Each row is followed by its class; each block has classes of its own.
[13 19 17 40 22 32 -28 28 29 -21 -10 11 -21 -40 62 7 16 30 -32 34 33 -31 53 0 25 29 8 14 30 -80 9 34]  Q985
[-17 4 -1 -21 44 10 3 51 -4 -14 35 18 -60 -58 6 -7 24 -8 -3 -18 39 14 35 -38 16 21 -8 -20 3 -45 8 39]  Q540
[1 -9 -27 -51 41 -70 -15 -7 -15 6 3 4 4 -25 19 24 -2 -24 -24 -22 -5 -13 -5 2 69 4 -10 14 41 8 -11 5]  Q626
[23 -4 -18 -2 -20 -5 -23 20 -1 -38 -29 18 -8 22 66 8 -23 68 55 -28 9 -45 -10 -10 36 9 -3 -3 -49 -2 7 43]  Q626
[-30 59 -59 -18 30 -21 -1 30 66 38 19 -6 -26 -18 22 -8 22 24 21 -10 -30 8 -24 -73 5 -50 5 20 -39 -22 1 4]  Q732
[-44 14 0 14 18 2 11 25 20 -6 -3 38 -42 -22 21 -11 24 2 -7 10 -8 -30 5 -23 0 -2 -12 8 -34 -21 5 -5]  Q454
[-23 42 0 -8 13 -9 38 -22 -32 1 46 34 22 -21 21 14 43 7 8 10 -10 -68 0 -28 40 -14 -11 -32 8 10 -20 -32]  Q626
[-7 10 -78 -50 34 -23 8 7 5 51 -17 11 3 -22 -21 -22 16 -38 -17 -7 -19 33 0 -38 27 -15 -1 -20 7 -9 -16 1]  Q613
[16 22 -49 -3 4 19 16 1 45 -1 -66 57 -21 14 43 -28 11 33 -18 29 -23 -10 -25 0 -16 -4 16 -5 -15 -28 -11 9]  Q454
[-57 21 25 4 37 -23 35 32 49 -15 20 15 -15 -4 41 0 8 -12 -2 22 -24 7 -5 -58 2 -35 0 32 -48 -10 48 -22]  Q985
[10 -30 -30 1 -16 -2 -3 8 8 11 -2 -35 -22 -4 -13 -18 0 -32 -32 -16 -7 25 -32 16 -38 -15 0 -25 35 -13 32 13]  Q540
[-11 -23 31 -4 15 -60 -22 -4 -43 8 7 29 -12 14 -2 -8 -26 2 27 24 5 6 -4 -37 35 12 -44 -27 -60 23 -69 -42]  Q613
[54 -14 8 10 45 22 -45 63 8 -30 14 -58 22 -11 -12 1 -48 30 -22 -75 14 3 -44 79 -26 -2 50 39 114 -38 77 72]  Q613
[24 -17 -30 -36 -49 52 -30 -1 15 -8 -37 -4 5 25 12 -14 -30 7 14 -4 -5 7 9 -22 9 -26 4 -19 -20 33 -5 33]  Q783
[-11 -34 -66 -31 26 25 -17 29 -19 10 2 -40 -11 -47 2 -11 -26 7 18 -76 21 2 -17 -11 20 -43 13 -5 26 4 21 46]  Q783
[-5 31 -27 17 -10 1 -41 17 8 23 44 -59 29 -2 -29 23 12 57 49 -43 8 -19 -76 -14 -9 -83 24 -18 2 -18 11 -8]  Q783
[-40 51 -15 16 -5 0 75 -29 14 58 29 2 -21 -28 -62 7 64 0 -22 0 10 -6 17 -21 -36 16 10 -37 -8 6 2 -43]  Q613
[-32 34 -11 -16 -45 -7 -2 -16 -5 8 -22 -17 -3 2 26 -8 6 3 25 -31 -26 -57 -22 -21 -9 -50 -5 -6 -60 11 -5 -28]  Q626
[-8 -26 -42 0 24 -19 2 11 -12 -8 -21 33 -27 6 -14 10 2 41 19 -12 -5 65 -35 39 26 -31 12 26 5 -25 26 16]  Q167
[-36 4 -37 -14 11 -42 -8 23 -6 16 14 -3 7 -9 22 -9 -21 16 45 -33 7 -37 -34 -54 19 -10 0 23 -48 20 27 13]  Q613
[7 2 42 10 10 14 -16 7 18 -26 -2 60 -50 -20 52 15 3 82 3 68 49 -14 38 -21 33 19 5 -2 -10 -17 -41 -3]  Q783
[17 13 -18 22 -7 -4 5 27 -2 -13 -20 21 -18 13 38 -4 11 30 42 13 -21 -7 6 -27 -15 -1 -24 -13 -44 -32 -6 6]  Q540
[14 -8 13 0 -2 7 -1 42 31 -25 4 -22 17 34 -19 24 -16 6 16 -27 -39 13 -11 -12 -1 -56 3 21 13 23 52 11]  Q613
[-15 42 -17 -25 -20 7 14 -5 34 -11 7 38 10 11 -10 13 35 21 6 -17 9 5 27 -54 25 5 9 -2 -41 -6 6 24]  Q732
[-45 11 -56 -16 17 -14 59 -36 -25 46 -34 13 14 6 -31 23 2 -65 -5 15 9 35 36 -54 25 21 -37 14 -17 15 -53 -44]  Q454
[5 23 -45 -3 -62 20 -2 -33 19 5 -47 30 -7 36 19 -6 5 19 -27 23 11 -16 -15 -19 2 1 10 -40 -18 -12 -10 18]  Q167
[-34 14 -57 24 26 3 49 35 20 48 10 -12 35 4 -11 6 21 -36 5 30 -33 58 -10 -41 -22 -10 1 31 14 -30 37 -7]  Q454
[-28 4 19 6 -41 -26 2 -11 -21 11 2 -16 9 16 29 23 -42 10 0 8 18 -19 -36 -47 -19 7 10 4 -23 22 9 8]  Q167
[-1 -2 48 24 22 -1 -6 68 44 -50 -18 36 -78 10 48 2 -11 62 -4 -4 39 -46 2 -26 -21 25 24 -33 -21 -11 25 47]  Q732
[-10 29 12 47 -33 -7 10 -11 22 -6 16 19 -25 2 38 9 42 67 30 32 0 -55 1 -18 -8 -45 -5 -18 -42 -26 0 -20]  Q167
[-2 27 -74 -13 7 9 19 3 28 45 7 2 9 -10 -29 16 39 -12 -20 21 -5 79 12 -8 12 -6 21 24 42 -40 29 24]  Q167
[-22 20 13 28 -15 -10 -14 21 9 -15 47 2 -9 -19 43 8 23 32 32 25 -19 -13 -3 -50 11 -43 -30 18 -34 -48 4 -11]  Q540
[7 -58 -28 -24 -25 18 -51 -9 -30 -28 -35 24 49 18 32 17 -56 -8 21 1 15 30 2 -45 76 -30 -25 64 -10 18 -26 13]  Q454
[-26 -30 -49 -14 30 -26 19 16 -49 5 -8 33 45 0 -12 14 -8 -35 -5 -39 -12 -2 -45 -40 29 -6 -4 4 15 36 18 1]  Q454
[30 -8 -21 -35 34 -23 35 -1 25 6 -34 50 -103 -42 37 -24 10 -4 -48 8 -3 5 48 -8 -12 76 -21 -26 -7 20 -27 22]  Q540
[18 28 -35 6 5 11 -45 30 -9 -9 6 -4 7 -19 41 -22 -11 27 10 -4 8 4 -19 2 2 25 -2 16 10 -91 1 50]  Q540
[4 -3 39 3 -18 52 -6 7 6 -41 4 14 -41 3 -1 25 6 45 0 16 25 -51 21 11 22 -23 5 -50 27 13 -4 21]  Q783
[-20 77 -73 37 11 -21 7 -5 -21 42 -8 0 41 -9 10 -11 21 5 -14 -34 18 -47 -34 3 -41 38 26 35 14 -45 25 -13]  Q167
[-4 14 -2 18 -17 41 -5 5 -32 -15 19 10 24 -18 24 -14 8 9 20 -15 45 -90 13 -22 4 31 -3 -35 -10 -18 -6 38]  Q454
[52 -20 -26 1 0 -33 -77 5 49 -12 -33 10 -22 31 39 -2 -19 40 31 39 33 19 39 11 52 25 -17 34 -18 -40 -34 41]  Q732
[11 5 5 16 30 -5 -34 35 1 -24 3 34 11 -7 46 -27 -9 26 13 14 -12 -7 29 -9 33 1 -24 31 -14 -54 -15 3]  Q613
[4 18 -47 -1 71 -43 -33 46 22 43 20 -5 -5 -33 13 -3 -3 2 14 18 -32 41 10 -15 35 1 -15 76 20 -31 0 -1]  Q613
[6 -22 -34 -47 32 -66 -18 -2 -4 33 -27 8 -19 -10 -12 3 -17 -52 -38 -14 -11 -7 9 -28 39 18 -22 -4 16 53 -26 -6]  Q613
[-2 -1 7 8 2 24 -1 16 17 -26 12 39 -27 -17 55 -11 10 55 14 24 -16 39 22 -5 38 -15 -16 21 -29 -44 -13 -4]  Q626
[-46 12 10 -49 24 -7 12 -1 -39 17 11 -1 13 -20 -24 24 2 -49 16 -18 -5 0 -18 -76 30 -58 0 -20 -29 46 -12 -27]  Q985
[22 21 -8 -30 36 13 -9 9 24 -3 1 13 22 -6 22 -13 -3 -29 -21 15 5 24 25 -30 23 11 6 7 6 -17 -4 15]  Q985
[0 36 -94 18 3 10 37 -8 18 45 -46 -8 9 -25 34 4 13 10 -12 -26 30 -46 11 -42 -14 42 6 -5 3 -34 -11 24]  Q454
[-27 -23 67 -4 -28 16 -18 27 30 -65 -18 4 -53 -1 67 14 -28 33 13 2 1 -76 1 -41 19 -64 -17 -14 -48 -5 0 32]  Q454
[-37 -17 -38 1 19 -12 13 21 20 5 -23 9 -42 -15 13 -9 20 -22 -16 -2 3 -39 23 -16 4 -24 -4 -9 6 15 28 -13]  Q783
[-12 -13 -4 15 8 -31 37 13 23 15 14 -7 -34 20 -10 26 13 5 10 20 -8 40 -3 3 6 15 -11 -14 -5 12 19 -13]  Q626
[30 -19 -31 0 -44 -4 -48 -17 16 21 -30 -2 36 6 58 8 -52 -14 -40 30 18 -14 13 -39 17 75 -8 59 14 24 -10 36]  Q454
[-7 24 -80 -13 26 -37 -52 25 -2 51 3 -44 12 -43 30 -34 1 -4 23 -52 0 -42 -22 -29 1 -10 5 3 -9 -44 -7 39]  Q732
[7 16 12 36 -7 30 -60 27 -14 -24 29 -44 60 -3 41 -20 -56 31 10 -37 17 -45 -34 6 -7 -18 8 62 31 -44 28 14]  Q613
[-8 35 18 -7 45 21 6 8 -11 -52 -16 36 -12 3 16 15 -1 18 22 -7 24 -15 44 4 62 16 -18 1 -23 -50 -25 22]  Q985
[25 -9 -31 -5 23 16 10 6 7 29 -36 -13 -49 -20 -22 -5 -8 19 -7 -11 9 33 16 20 -6 1 2 -24 24 -14 -28 10]  Q613
[23 -27 -43 -23 46 -20 -21 49 -2 -18 -12 42 -4 1 8 4 6 -33 -28 14 19 49 3 -29 39 14 -4 0 51 -33 15 26]  Q540
[21 -1 -56 29 18 10 -27 19 -4 -4 2 -10 43 14 21 -8 -34 29 22 -41 17 0 -24 7 3 12 15 69 35 -4 34 25]  Q732
[17 31 38 27 -35 3 -34 3 20 -33 45 -11 20 27 -1 2 24 62 81 -20 1 -40 15 -4 -1 -35 -13 2 -69 -18 -3 7]  Q732
[-4 13 20 4 -23 11 5 -31 -15 -7 12 14 22 31 25 -27 -32 -5 26 1 -4 -31 -18 -36 -9 18 -19 -7 -78 62 -15 -26]  Q985
[7 38 46 -37 37 -15 -12 12 26 7 -8 37 -29 -34 34 7 18 -24 -29 45 -21 -25 38 -45 6 5 7 16 -15 31 -16 -16]  Q985
[-31 -5 12 8 42 31 68 37 -22 -28 1 42 -24 -21 -15 30 33 0 11 -32 28 3 46 -41 23 21 5 -40 -20 6 37 24]  Q985

Next block, with new classes.
[-18 12 0 -31 -14 -13 19 -45 -2 -7 30 19 -9 -44 -22 -21 -2 2 18 -8 -8 -15 6 10 22 -13 -8 -53 1 23 -15 5]  Q124
[2 3 0 -6 15 -15 -3 -5 -2 -9 13 2 -6 -13 -3 -8 12 -8 -2 -3 18 -4 -2 -4 4 16 -1 9 -1 -16 -3 -3]  Q103
[-6 18 12 -19 -12 -30 6 -25 -9 -25 46 12 -6 -31 -8 -3 -4 8 8 -13 10 -6 9 19 6 -23 -3 -55 4 46 -13 4]  Q103
[-21 7 2 -48 4 -41 30 -22 0 -26 100 41 4 -23 -39 -31 27 -21 47 0 -45 -47 35 18 63 44 -9 -69 21 -1 -12 -4]  Q901
[-3 10 7 10 -23 1 -4 -20 -10 4 -12 -4 -15 -49 3 17 -30 22 -12 -4 16 16 -25 10 -22 -69 -8 -27 -12 48 6 14]  Q124
[-2 0 -3 -2 8 -1 -2 -7 -5 -3 -14 -14 -9 -5 1 -2 3 -5 -11 -12 -7 6 -10 -17 -12 0 -1 16 -2 -16 6 -10]  Q199
[6 2 -2 -17 4 -29 12 -29 13 5 25 -5 -35 -41 -7 -11 -2 -15 -9 -17 -8 -4 -15 17 25 9 -12 -8 17 6 -6 10]  Q252
[4 5 11 -13 2 -32 3 -13 0 -7 35 11 -20 -41 -1 2 -7 -6 10 2 -17 -15 -9 16 20 -12 -15 -37 13 31 -5 6]  Q901
[28 -1 1 -2 2 -34 -2 -48 16 19 -28 -15 -86 -85 35 9 -26 -12 -32 -6 -2 16 -35 7 -10 -30 -26 -2 8 51 -10 13]  Q726
[9 -7 -17 -3 16 -19 8 -10 4 8 8 -1 -24 -25 -2 -20 15 -26 3 1 -18 -19 -8 -16 16 49 -7 17 10 -23 1 2]  Q525
[12 9 16 23 -28 -12 -25 3 -13 -2 -12 -8 -22 -39 35 41 -42 25 -17 1 5 27 -39 25 -32 -90 -12 -41 0 86 3 18]  Q901
[-6 14 9 -3 1 11 1 9 -11 -19 20 5 35 16 -3 10 6 2 20 -12 -5 -6 6 1 7 -1 9 -8 -9 11 -6 5]  Q66
[-13 1 5 13 -10 10 -4 36 -11 -3 6 0 57 32 -2 5 6 4 7 -11 2 7 5 0 -4 -8 17 -11 -17 -25 10 -10]  Q517
[13 6 4 31 -35 -3 -24 -38 -5 21 -72 -24 -58 -70 43 29 -59 25 -47 -7 35 43 -56 6 -62 -101 -19 -3 -13 70 3 17]  Q124
[-19 6 1 -32 7 -6 26 15 -4 -15 70 19 59 36 -53 -24 37 -12 31 -20 -29 -29 26 5 51 49 19 -19 2 -44 -3 -8]  Q252
[19 -5 0 13 -2 0 -5 -7 12 16 -38 -13 -26 -28 17 19 -15 -3 -27 -3 0 15 -30 -17 -23 -17 -4 23 -6 8 5 2]  Q726
[1 -1 -2 7 15 -1 -8 -4 -6 3 -34 -16 -8 -3 12 7 -1 -5 -18 -5 -7 9 -13 -20 -21 -4 -1 32 -4 -23 7 -13]  Q199
[-12 7 -2 -28 -4 -20 16 -24 4 -7 46 8 13 -11 -31 -18 12 -3 14 -13 -19 -14 5 15 30 12 2 -28 9 1 -12 -1]  Q252
[-11 23 7 -24 -32 -26 13 -52 -7 -22 41 0 -31 -49 13 9 -19 18 12 -14 -19 7 4 42 3 -63 -11 -92 9 95 -12 10]  Q199
[16 -4 3 4 -2 -30 -13 -25 6 12 -12 -12 -51 -61 24 6 -21 -6 -16 7 4 6 -33 7 -9 -26 -23 -3 7 30 -2 7]  Q901
[-1 4 -4 7 8 14 -9 23 -10 -5 -9 -1 26 -3 -7 30 -4 -3 -15 -13 8 4 -4 -14 2 -6 5 13 1 -7 3 -1]  Q309
[1 10 5 -24 -11 -32 7 -34 4 -19 49 11 -33 -49 1 -3 -8 2 9 -3 21 -9 -1 30 17 -19 -8 -60 15 60 -13 17]  Q103
[-4 10 18 3 -20 12 3 19 -10 -10 22 7 34 13 -9 31 -13 20 9 -10 -22 5 3 7 0 -45 18 -43 -13 42 12 15]  Q726
[14 -7 -13 -4 19 -14 -3 -36 12 15 -40 -27 -56 -52 15 -9 -2 -19 -26 -3 8 11 -27 -19 -17 6 -20 38 2 -15 -4 -13]  Q199
[2 -3 -10 -3 10 -3 11 14 -4 -1 27 9 14 7 -5 -8 16 -15 16 0 -20 -25 3 -11 23 41 8 1 8 -25 9 8]  Q525
[-3 3 -5 -26 2 -48 17 -55 18 1 31 4 -49 -76 8 -31 1 -16 5 -8 -1 -10 3 32 29 11 -23 -50 23 26 -21 -1]  Q517
[13 -17 -22 14 24 8 -7 25 0 18 -29 -9 8 12 -5 -13 22 -30 -14 -3 -8 -15 -18 -50 -7 61 6 69 -3 -76 12 -9]  Q525
[-7 8 -11 -34 -4 -37 29 -42 5 -10 70 19 -14 -39 -21 -32 15 -16 30 -4 -32 -44 18 10 45 38 -7 -56 23 20 -11 13]  Q525
[14 -17 -4 -4 23 -22 -7 11 8 13 1 1 -29 -22 2 -13 14 -40 -7 3 -9 -7 -10 -16 11 48 -16 33 11 -48 4 -13]  Q901
[-17 14 -1 -38 -8 -36 30 -51 2 -19 61 14 -26 -38 -7 -18 2 5 28 -4 -24 -21 23 35 29 -5 -11 -75 22 48 -11 -1]  Q199
[-2 -1 -5 -23 20 -22 10 17 -2 -16 52 19 2 10 -15 -19 32 -24 19 -1 4 -24 14 -1 32 51 4 -6 3 -35 0 -4]  Q103
[-18 16 13 12 2 43 -2 80 -26 -26 29 15 102 91 -10 24 26 7 31 -13 -17 -3 25 -13 8 13 35 3 -27 -39 16 1]  Q66
[2 19 18 0 -29 -7 13 -14 -3 -9 22 3 8 -26 3 29 -23 25 4 -12 -16 9 0 20 -4 -58 4 -54 -12 67 4 12]  Q726
[17 13 9 25 -15 -7 -18 -3 -8 0 -29 -19 -37 -38 48 35 -33 11 -20 -11 16 37 -30 19 -32 -58 -13 -5 -5 68 -1 17]  Q66
[-4 5 3 -14 13 -15 6 -2 -2 -14 33 5 5 -8 -17 -9 17 -6 9 -3 13 -16 1 -3 20 22 5 -7 0 -12 -2 3]  Q103
[-10 -15 -8 -16 39 11 3 61 -6 -16 41 23 52 72 -36 -16 55 -36 29 1 1 -35 22 -23 43 89 30 32 -10 -96 11 -9]  Q103
[-7 -17 -7 -10 39 5 2 62 3 3 25 13 57 62 -19 -28 60 -47 23 -6 -11 -27 19 -20 45 97 22 37 -9 -114 6 -20]  Q517
[11 -7 0 18 -8 5 -16 10 -4 21 -42 -9 -30 -28 22 14 -25 0 -26 -2 24 21 -38 -5 -27 -41 -8 12 -9 12 10 11]  Q124
[3 -1 10 -2 4 -15 -1 11 -3 -3 24 5 -4 -19 -2 8 -2 -11 8 0 -16 -8 -9 7 14 -6 -7 -18 4 8 4 2]  Q901
[9 2 3 24 -22 3 -24 8 -11 15 -45 -10 -31 -26 35 30 -37 10 -29 -7 15 32 -38 5 -34 -71 -6 -9 -12 38 13 17]  Q124
[14 -8 -3 21 15 -4 -15 9 0 3 -29 -15 -17 -11 9 14 0 -11 -24 0 37 8 -27 -16 -19 8 2 52 -11 -25 11 -1]  Q103
[-1 23 13 -6 -24 -32 -1 -54 1 -14 18 -10 -37 -65 12 11 -23 21 -7 -7 23 9 -19 27 -6 -58 -12 -56 -1 86 -16 22]  Q103
[10 18 1 22 -48 -20 -9 -37 -10 0 -5 -14 -26 -59 29 25 -42 31 -15 -5 5 20 -28 19 -39 -75 -12 -49 3 103 -1 22]  Q525
[14 2 -2 15 0 -13 -14 -8 -6 5 -27 -16 -39 -52 28 34 -28 -6 -36 -14 20 22 -23 2 -16 -35 -18 12 7 33 -1 8]  Q309
[7 0 2 10 2 2 -6 -1 6 12 -23 -19 0 -11 -2 7 -8 4 -26 -13 9 15 -37 -8 -12 -12 0 32 -1 -10 0 2]  Q252
[7 7 15 18 -17 -4 -15 -4 -7 -3 -12 -8 2 -32 10 27 -25 19 -11 -1 6 14 -30 9 -21 -54 -4 -15 -7 47 4 5]  Q901
[-5 5 15 3 -12 -2 -11 33 -16 -13 29 11 32 18 -1 19 -5 11 16 -2 -19 0 -1 16 8 -29 10 -39 0 26 10 7]  Q901
[-6 10 -1 -14 -4 -14 5 -2 -8 -14 41 11 4 -27 -8 20 -5 -2 5 -13 -1 -7 14 17 25 -13 -5 -42 14 35 -4 9]  Q309
[1 -9 -10 -7 13 -33 4 -19 15 11 5 -1 -40 -47 13 -29 15 -31 -8 -4 4 1 -7 5 13 36 -20 0 14 -24 -12 -10]  Q517
[22 -1 5 24 3 -10 -35 13 -8 3 -42 -14 -39 -18 42 26 -23 3 -38 -7 37 33 -37 2 -34 -36 -3 18 0 29 5 13]  Q103
[12 -19 -20 4 33 2 1 45 1 15 0 0 24 42 -11 -22 37 -42 6 0 -20 -30 1 -46 17 93 13 67 -1 -101 19 -11]  Q525
[12 3 8 14 -19 -22 -18 -30 -6 2 -27 -15 -41 -68 20 18 -34 13 -25 -4 8 25 -39 9 -31 -62 -19 -14 -3 60 -4 4]  Q901
[-17 14 3 -14 -18 -1 7 -24 -12 -6 23 15 3 -23 -15 -11 -9 17 12 -9 -1 -3 2 12 4 -34 -2 -48 -2 32 -4 10]  Q124
[-18 0 3 -59 16 -11 38 7 -3 -31 98 48 46 21 -49 -36 47 -23 52 -6 -50 -46 50 -6 65 68 16 -45 8 -43 -6 -12]  Q726
[16 1 -1 -6 8 -33 -8 -24 8 2 -8 -7 -61 -51 24 0 -10 -13 -21 -3 27 5 -25 5 -2 -6 -15 -1 2 19 -8 10]  Q103
[-7 10 7 7 -35 -1 -7 -30 -9 3 -12 -1 -14 -51 6 14 -33 27 -12 -4 19 19 -20 18 -24 -74 -7 -40 -6 62 1 15]  Q124
[-1 -2 -7 -8 22 2 1 0 -2 0 -16 -5 5 7 -5 -5 11 -10 -5 -5 -11 -3 0 -23 -1 22 3 26 1 -38 5 -17]  Q199
[-9 5 9 9 -17 23 -7 14 -16 -1 -9 1 33 10 -5 14 -12 18 3 -8 13 9 -14 0 -10 -44 15 -13 -21 10 11 9]  Q124
[-4 3 -2 -1 6 11 -1 -2 -5 -6 -12 -9 4 7 3 11 -3 1 -5 -7 -9 4 -8 -14 -8 -9 6 7 -5 -9 9 -4]  Q199
[-4 -7 -8 -11 11 8 2 22 2 2 14 4 38 33 -26 -14 24 -14 1 -13 -9 -10 -4 -12 13 37 14 28 2 -58 1 -11]  Q252
[-18 14 7 -10 -20 -1 6 3 -7 -17 45 12 55 12 -11 -3 7 9 25 -12 -6 -5 19 16 16 -12 13 -55 -6 9 -3 -4]  Q517
[-14 19 -3 -14 -33 -18 18 -33 -9 -17 60 10 14 -28 -16 -7 -1 12 26 -7 -27 -21 14 16 14 -15 1 -74 9 56 -6 14]  Q525
[-19 7 7 -23 -11 -3 14 14 -15 -12 53 31 28 9 -22 -9 8 2 35 -5 -16 -17 19 21 28 -11 9 -62 -2 14 2 6]  Q124
[3 -9 -5 18 -2 -7 -12 -7 3 13 -34 -16 -15 -28 21 -4 -4 -10 -22 -7 27 21 -24 0 -19 -2 -5 23 -11 -15 -1 -5]  Q517
[20 -2 -3 14 4 -12 -22 -12 -1 12 -48 -21 -46 -61 32 30 -27 -7 -49 -16 28 26 -33 -5 -18 -31 -18 22 12 30 -6 9]  Q309
[-17 29 17 -11 -40 -12 19 20 -30 -24 86 17 84 47 -23 1 9 26 52 -18 -45 -26 35 18 24 -14 25 -91 2 50 3 12]  Q525
[8 2 -1 11 5 -6 -15 13 -2 -3 -17 -7 -7 -6 11 11 1 -1 -21 -7 24 9 -20 -12 -12 0 5 19 -4 -9 5 1]  Q103
